[  3 -25  -2  13  -1   6  -8   4   3   5  -4   2   5  -2  -9 -30   2   1
  14  -2  -2  -5   4   6  -9   8   5  -3   3   8]  F
[  1  12  -6  -8   3  14  -1   3   5   3  -2  -9  -2  18   3   8  10  -4
 -19 -24  23 -17   8 -14   4  -8  -5  -2   0 -11]  F
[  1 -26  11   5  -3   3  -2  -3 -12  -5 -11  -2  18   5  -7  22   5  -7
  -5  -7  14  -1  -1  12   6   1  26   0   0 -12]  W
[  4 -32   4   7   4   4  -3  14  -1   7   3  -6   1  -2 -17 -12   8  -1
   7  11  -5   2   3   9  -9   3  21   0   4   0]  P
[ -6  38   0 -13   2   3   6  -1   0  -6  16   0  -1  12  14  32  -8  -3
 -10 -12   5  -9   0 -13  10  -4 -13   1  -7  -9]  E
[  1  11   4  -6   2   9   0   3  -2   2   1  -6   5  17   5   8   4  -8
  -7 -11  11 -11   7  -2   2  -5   0   1  -1  -3]  G
[  4 -12 -16  11   2   9 -21  -7  15   5  -8  -3  -8  -7  -5 -53  -4   0
  10   3  -8  -4  -5  -9 -17  14 -20  -6  10  17]  F
[  1 -33  14   3  -7  -6   5 -20 -13  -2  -9   4  11  -9  -9  30   8  12
  -6 -13  26  -1  -6  21   5  -2  33  -3  -1 -21]  P
[ -4  39 -13  -5   5  -1 -11   8  13   1   3   4  -7  -2  10 -20 -11   2
  11  16 -16   4  -7 -13   0   4 -37  -4  -1  11]  G
[  4 -70   3  14   1   5  -2  -2   1   7 -10  -2   8  -1 -10   1  11   8
  -2 -13   9   1   3   7  -2   3  29  -2   6  -8]  P
[  3 -62  10  15   1 -18   2 -19  -6  -7  -7  24   2 -36 -21  11  -2  23
  15  23  -3  26  -8  21  -4   6  37   0  -3  -1]  E
[  4  -9 -16   0   1  -3   1  -2  17   1  -8   5  -4  -4  -3 -30 -14  11
   9   6   5   4   6  -8 -11  21 -19  -5   5   9]  D
[ -4  26  -1  -5   0   3  -3   5   3   2   6  -8  -1   2   1  -9 -11 -10
   0   2   0 -16  -7  -5  -2  -2 -19  -9  -2  10]  G
[  6 -76   4  17  -2  -3  -4 -20   8  -7 -15  12   9 -25 -18 -15   2  25
   3   6  10  19 -10  13 -17  12  38  -6   5  -5]  W
[ -4  22  -4 -13   1 -21   9 -23  -7  -7   8  11   5 -14  -4  36  -8   7
  -3  19  -6  20  -9  -1  13   5  -5   4 -20  -1]  E
[  1 -14 -10   9  -3  -1  -3   1  -3   1  -3   4  -3 -10 -10 -19 -11   4
   4  11  -3   7  -3  -6  -8   7   3  -1   8   6]  R
[ -3  36 -15  -3   5 -14  -5   2  14  -3   7  12  -4 -12   6 -10 -17   9
  15  24 -18  13 -23 -14  -6  14 -42  -1  -4  25]  T
[ -1  34  -6 -16   8  -4   2  -3   5  -3   5   3  -4   5  12  15  -1  -4
  -3   1   0   0   3  -9   5   1 -28   0   0   2]  G
[  3  32   6 -13   2 -17  12  -5  -9  -9  19  10   4  -8  10  45 -10   3
  -8  17  -7  27  -6  -1  14  -2  -4   5 -13  -2]  E
[  3 -34   8  -5  -3  12   1 -18  -1  -2 -16   2   5   9  -3  23  17  12
  -4 -31  28 -10   1   3   6  -7  28   6   2 -25]  P
[  0 -56  13  23  -2  -3   4   1  -8   4  -4   3   6 -21 -22 -21   3   2
  18  14  -7  15  -4  20  -9  -7  42  -1   1  12]  W
[  1  17  -4  17   1  13  -1  17  -1   8  -2 -14  -7  15   3 -32  -2 -15
   6  -1 -13  -5   8 -11 -13   2 -18  -2   6  18]  F
[ -1  12   4 -14 -15 -18   8 -18  -1  -3   7  16 -46 -16   6  44  -2  18
   0  13   1  16 -14   3  15  -2   7   0 -20 -14]  E
[  3 -16 -10  -2  -2 -16   1 -22   4  -5  -2  17   0 -20  -4   6  -3  17
  12  16  -2  16 -12   5   4  10   1   0  -2   2]  Q
[  7   4   1  -1   1  -4  -2 -17  -7  -2   2   4  -6  -5  -3   2  -5   2
   2   8  -6   3  -4   2   3  -2  -7   2  -5   2]  E
[  0 -24 -21  17   2  -7 -16   3  19 -10  -2  14  -4 -24  10 -63 -12  12
  23  26 -29  15  -8  -4 -14  20 -24  -5   7  31]  T
[ 12 -52  -8  29  -1 -12 -12  -7  18   3 -15  18  -2 -40 -24 -61 -18  20
  30  32 -27  27 -19  15 -23  25   3  -8   1  31]  G
[ -2  35  -3  -8   0  12  -4  19   8   5   8 -13 -11  24  12 -14   3 -16
 -10  -6   2 -16  11 -10   4  -3 -22  -2   3   2]  F
[  3 -24   3  -4   0  -6   3 -11  -3   2  -5   7  -9 -14  -5  15   4  12
  -1   1   6  15  -5   6   2  -2  19  -1  -4  -9]  W
[  4 -39 -15  22  -2  19  -8  14  16   4  -3  -2  -2 -10 -16 -70  -2  -1
  18  13 -13   4   3   9 -26  14  -4  -5   6  25]  F

[  7  -6 -32  -4   2  -5  24 -47  -3  -3   4   5  12   4 -13  -2 -16  -3
  -5   2  16 -19 -18   0 -11   3   4  -5   4  26]  vas
[  1  -6   4  -1  17  -2  19  13   4 -12   2  -5 -33  10  10 -12 -18 -34
   2  -1 -13 -18 -22 -25  -1   4   1   2   4   8]  puvom
[  7  -3 -15  -2  10   2  15 -24  -1 -20  10   1 -27   7   1  -4 -14 -13
  -1   1  -6 -20 -13 -14   0  19  -1   1 -11  16]  vas
[  7   1  24   2  -1  -5 -11  52  -5   4 -10   1   8  -2  -8  11   0 -12
   0 -10  12  11  -2   0   1  -1  -3   3  23  -2]  Kenil
[  3  -5  -2   2  -3  -2  13 -20   4  -9  -1   2 -13   3   4  -9  -7 -11
   1   4  -7   0  -8  -8   2   2   0   1  -1   0]  vom
[ 11 -13   2  -2   4   3  25 -10  15  -8  -3   4 -11   2  -6   0 -19 -36
   6  -6  12 -17 -24  -9  -2   6   4   3  27  19]  puvom
